Here is a tiny trained network, its code and every weight. The questions are about switching its units off for an input and a target symbol, where a switched-off unit gives its printed mean instead of its output.

import numpy as np


def w(rows, s, z=0):
    codes = np.array(rows[::2]) - 128.0
    scale = np.full(codes.shape[1], s)
    scale[-1] = z or s
    return codes * scale


def f(y):
    return np.maximum(y, 0)


def softmax(a):
    e = np.exp(a - a.max(-1, keepdims=True))
    return e / e.sum(-1, keepdims=True)


def log_softmax(a):
    a = a - a.max(-1, keepdims=True)
    return a - np.log(np.exp(a).sum(-1, keepdims=True))


def net(x, mask):
    ids = ['Θαβδζηξφψ'.index(c) for c in x.split()]
    T = len(ids)
    res = E[ids] + P[:T]
    u = 0
    for l in range(3):
        r = res
        for j in range(2):
            rows = slice(3 * j, 3 * j + 3)
            q, k, v = (r @ M[l][rows].T for M in (Q, K, V))
            z = softmax(np.where(np.tri(T) > 0, q @ k.T / 3**0.5, -1e9)) @ v
            o = O[l][rows]
            res = res + np.where(mask[u + j], z, o[:, -1]) @ o[:, :-1]
        u += 2
        y = f(res @ A[l][:, :-1].T + A[l][:, -1])
        res = res + np.where(mask[u : u + 4], y, B[l][:, -1]) @ B[l][:, :-1]
        u += 4
    return log_softmax(res[-1] @ U[:, :-1].T + U[:, -1])


Q, K, V, O, A, B = {}, {}, {}, {}, {}, {}
E = w([
[173,125,131,153],'Θ',
[245,72,128,122],'α',
[177,201,111,3],'β',
[162,183,80,58],'δ',
[44,90,38,144],'ζ',
[123,170,80,76],'η',
[160,131,87,71],'ξ',
[49,124,186,82],'φ',
[103,157,87,91],'ψ',
],0.013)
P = w([
[73,142,127,253],'0',
[174,55,123,32],'1',
[171,51,111,52],'2',
[175,26,118,78],'3',
[164,25,125,97],'4',
[183,8,132,122],'5',
[185,14,118,136],'6',
],0.0051)
Q[0] = w([
[97,151,20,111],'L0H0',
[95,189,83,57],'L0H0',
[27,197,140,255],'L0H0',
[95,147,209,162],'L0H1',
[149,53,114,76],'L0H1',
[176,148,217,190],'L0H1',
],0.0095)
K[0] = w([
[102,190,72,226],'L0H0',
[97,197,166,183],'L0H0',
[2,91,60,106],'L0H0',
[151,105,149,50],'L0H1',
[126,179,202,199],'L0H1',
[192,85,181,57],'L0H1',
],0.0087)
V[0] = w([
[147,208,172,176],'L0H0',
[215,197,97,209],'L0H0',
[228,194,219,84],'L0H0',
[152,54,134,124],'L0H1',
[215,74,146,254],'L0H1',
[104,244,116,190],'L0H1',
],0.0088)
O[0] = w([
[55,129,150,139,2],'L0H0',
[120,119,106,88,169],'L0H0',
[83,178,99,175,180],'L0H0',
[133,104,177,113,200],'L0H1',
[126,61,141,96,201],'L0H1',
[131,148,4,120,26],'L0H1',
],0.011,0.0041)
A[0] = w([
[163,117,53,127,98],'L0N0',
[2,92,108,142,107],'L0N1',
[176,168,131,44,189],'L0N2',
[120,195,174,164,255],'L0N3',
],0.01,0.0012)
B[0] = w([
[215,62,39,196,216],'L0N0',
[1,143,138,87,148],'L0N1',
[113,228,160,158,253],'L0N2',
[193,104,211,117,138],'L0N3',
],0.0068,0.0047)
Q[1] = w([
[55,110,126,175],'L1H0',
[173,116,47,70],'L1H0',
[213,119,15,183],'L1H0',
[43,218,129,255],'L1H1',
[214,173,35,69],'L1H1',
[246,28,152,138],'L1H1',
],0.0085)
K[1] = w([
[245,93,131,117],'L1H0',
[131,156,168,139],'L1H0',
[110,131,196,238],'L1H0',
[43,136,205,127],'L1H1',
[89,152,2,152],'L1H1',
[167,100,85,242],'L1H1',
],0.0095)
V[1] = w([
[149,190,162,136],'L1H0',
[80,79,107,96],'L1H0',
[209,149,125,165],'L1H0',
[24,175,107,169],'L1H1',
[113,242,3,145],'L1H1',
[53,96,81,129],'L1H1',
],0.0066)
O[1] = w([
[118,204,134,189,107],'L1H0',
[73,35,146,68,129],'L1H0',
[136,153,216,171,163],'L1H0',
[107,1,221,191,3],'L1H1',
[139,89,133,229,84],'L1H1',
[194,130,187,145,97],'L1H1',
],0.0054,0.0076)
A[1] = w([
[162,135,64,191,90],'L1N0',
[167,155,60,167,6],'L1N1',
[129,24,200,167,55],'L1N2',
[61,202,45,2,176],'L1N3',
],0.0077,0.002)
B[1] = w([
[71,118,238,153,191],'L1N0',
[164,88,242,152,181],'L1N1',
[255,214,15,173,147],'L1N2',
[66,112,139,214,255],'L1N3',
],0.0086,0.0075)
Q[2] = w([
[158,166,254,132],'L2H0',
[156,124,130,157],'L2H0',
[108,155,119,227],'L2H0',
[111,81,122,214],'L2H1',
[159,142,118,146],'L2H1',
[88,56,115,91],'L2H1',
],0.0091)
K[2] = w([
[162,12,132,122],'L2H0',
[182,123,143,141],'L2H0',
[255,137,188,182],'L2H0',
[149,74,179,182],'L2H1',
[40,126,147,116],'L2H1',
[161,147,152,75],'L2H1',
],0.0091)
V[2] = w([
[169,85,164,62],'L2H0',
[79,154,144,45],'L2H0',
[185,116,100,64],'L2H0',
[195,136,81,127],'L2H1',
[68,1,43,181],'L2H1',
[232,72,142,38],'L2H1',
],0.0084)
O[2] = w([
[130,137,254,184,200],'L2H0',
[113,80,247,39,3],'L2H0',
[235,127,242,163,140],'L2H0',
[178,125,1,122,136],'L2H1',
[19,69,111,220,146],'L2H1',
[181,21,82,179,225],'L2H1',
],0.0053,0.0045)
A[2] = w([
[32,213,240,255,3],'L2N0',
[145,206,175,156,138],'L2N1',
[88,187,86,78,115],'L2N2',
[135,164,133,154,178],'L2N3',
],0.0062,0.0063)
B[2] = w([
[148,166,105,80,241],'L2N0',
[181,69,148,124,253],'L2N1',
[2,104,212,124,146],'L2N2',
[124,99,203,156,239],'L2N3',
],0.0094,0.0041)
U = w([
[106,78,24,102,140],'Θ',
[85,81,176,30,127],'α',
[158,254,99,62,70],'β',
[110,192,78,173,64],'δ',
[205,36,170,128,26],'ζ',
[91,154,117,176,22],'η',
[221,155,31,6,205],'ξ',
[156,157,103,91,242],'φ',
[60,104,194,214,254],'ψ',
],0.0056,0.0052)

Each question gives the input, a string of symbols that net reads in full, and the target symbol t.
The units are the heads (3 rows each of Q, K, V and O) and the neurons (one row each of A and B). Each row of codes is followed by its name. A weight is (code - 128) times the scale printed after its matrix; where a second scale follows, it is the last column's (O, A, B and U).
mask holds one flag per unit, layer by layer, with each layer's heads first. A switched-off unit (its flag False) gives its mean, the last column of its rows in O or B, instead of its output. The means were averaged over made-up inputs and are rounded, as every weight is.
A unit's drop is (log p(t) with every unit on - log p(t) with that unit switched off) / (log p(t) with every unit on - log p(t) with every unit switched off).
The circuit of an input: a set's keep is (log p(t) with only the set's units on - log p(t) with every unit switched off) / (log p(t) with every unit on - log p(t) with every unit switched off). Starting from the 12 units with the biggest drops (on a tie, the unit counted first), units are removed one at a time, each time the one whose removal leaves the highest keep (on an exact tie, the one counted first), for as long as the keep stays at least 0.8.
circuit, biggest first: the units of the circuit, biggest drop first
unit that matters most: the unit with the biggest drop
k most important neurons: the k neurons with the biggest drops, biggest first
top k neurons in layer l: the k neurons of layer l with the biggest drops, biggest first
heads that matter: for each layer, one digit per head in row order, 1 if its drop is at least 0.15 and else 0, layers parted by /
input α α β ζ, target α: circuit, biggest first	(L1H1, L2H0, L0H1)
input α α α ξ β, target α: heads that matter	01 / 01 / 11
input ζ δ ζ, target ζ: 3 most important neurons	(L0N0, L1N1, L1N3)
input ζ ψ δ, target ζ: 3 most important neurons	(L1N1, L0N0, L2N1)
input β ξ δ, target β: circuit, biggest first	(L2H1, L0H1)
input α ξ α φ, target α: heads that matter	01 / 01 / 10
input α δ β ξ, target α: heads that matter	01 / 01 / 11
input Θ α α η ζ, target Θ: top 3 neurons in layer 1	(L1N3, L1N1, L1N0)
input α α ξ α ζ Θ, target α: 2 most important neurons	(L0N0, L1N2)
input φ α ξ, target ψ: top 2 neurons in layer 1	(L1N0, L1N1)
input α ξ φ, target α: circuit, biggest first	(L1H1, L2H0, L0H1)
input ξ ξ δ α α ξ Θ, target ξ: heads that matter	01 / 01 / 01
input α φ β ζ α, target α: 2 most important neurons	(L0N0, L1N3)
input ζ α ξ, target ζ: 4 most important neurons	(L1N3, L1N1, L0N0, L2N1)
input Θ δ α ζ ζ α, target Θ: 2 most important neurons	(L1N3, L0N1)
input ξ ζ Θ φ α δ ζ, target ξ: circuit, biggest first	(L0H0, L1N3, L2H1, L1N0)
input α ζ α δ, target ψ: unit that matters most	L1N3
input ψ ξ δ, target ψ: top 2 neurons in layer 1	(L1N1, L1N0)
input ξ α α ζ ζ α, target ξ: circuit, biggest first	(L1N0, L1H1)
input α α α φ ξ ξ, target α: circuit, biggest first	(L0H1, L1H1, L2H0)
input η α ξ, target ψ: heads that matter	01 / 01 / 00
input ζ ξ ξ, target ζ: most important neuron	(L1N1)
input α ξ α α ζ α, target α: circuit, biggest first	(L1H1, L0H1, L2H0)
input ζ ζ α β, target ψ: heads that matter	01 / 00 / 00
input ψ ξ β, target ψ: 2 most important neurons	(L2N3, L0N0)
input Θ δ φ ξ Θ ζ, target Θ: top 3 neurons in layer 1	(L1N0, L1N1, L1N2)
input ζ η ξ ζ, target ζ: 2 most important neurons	(L0N0, L1N1)
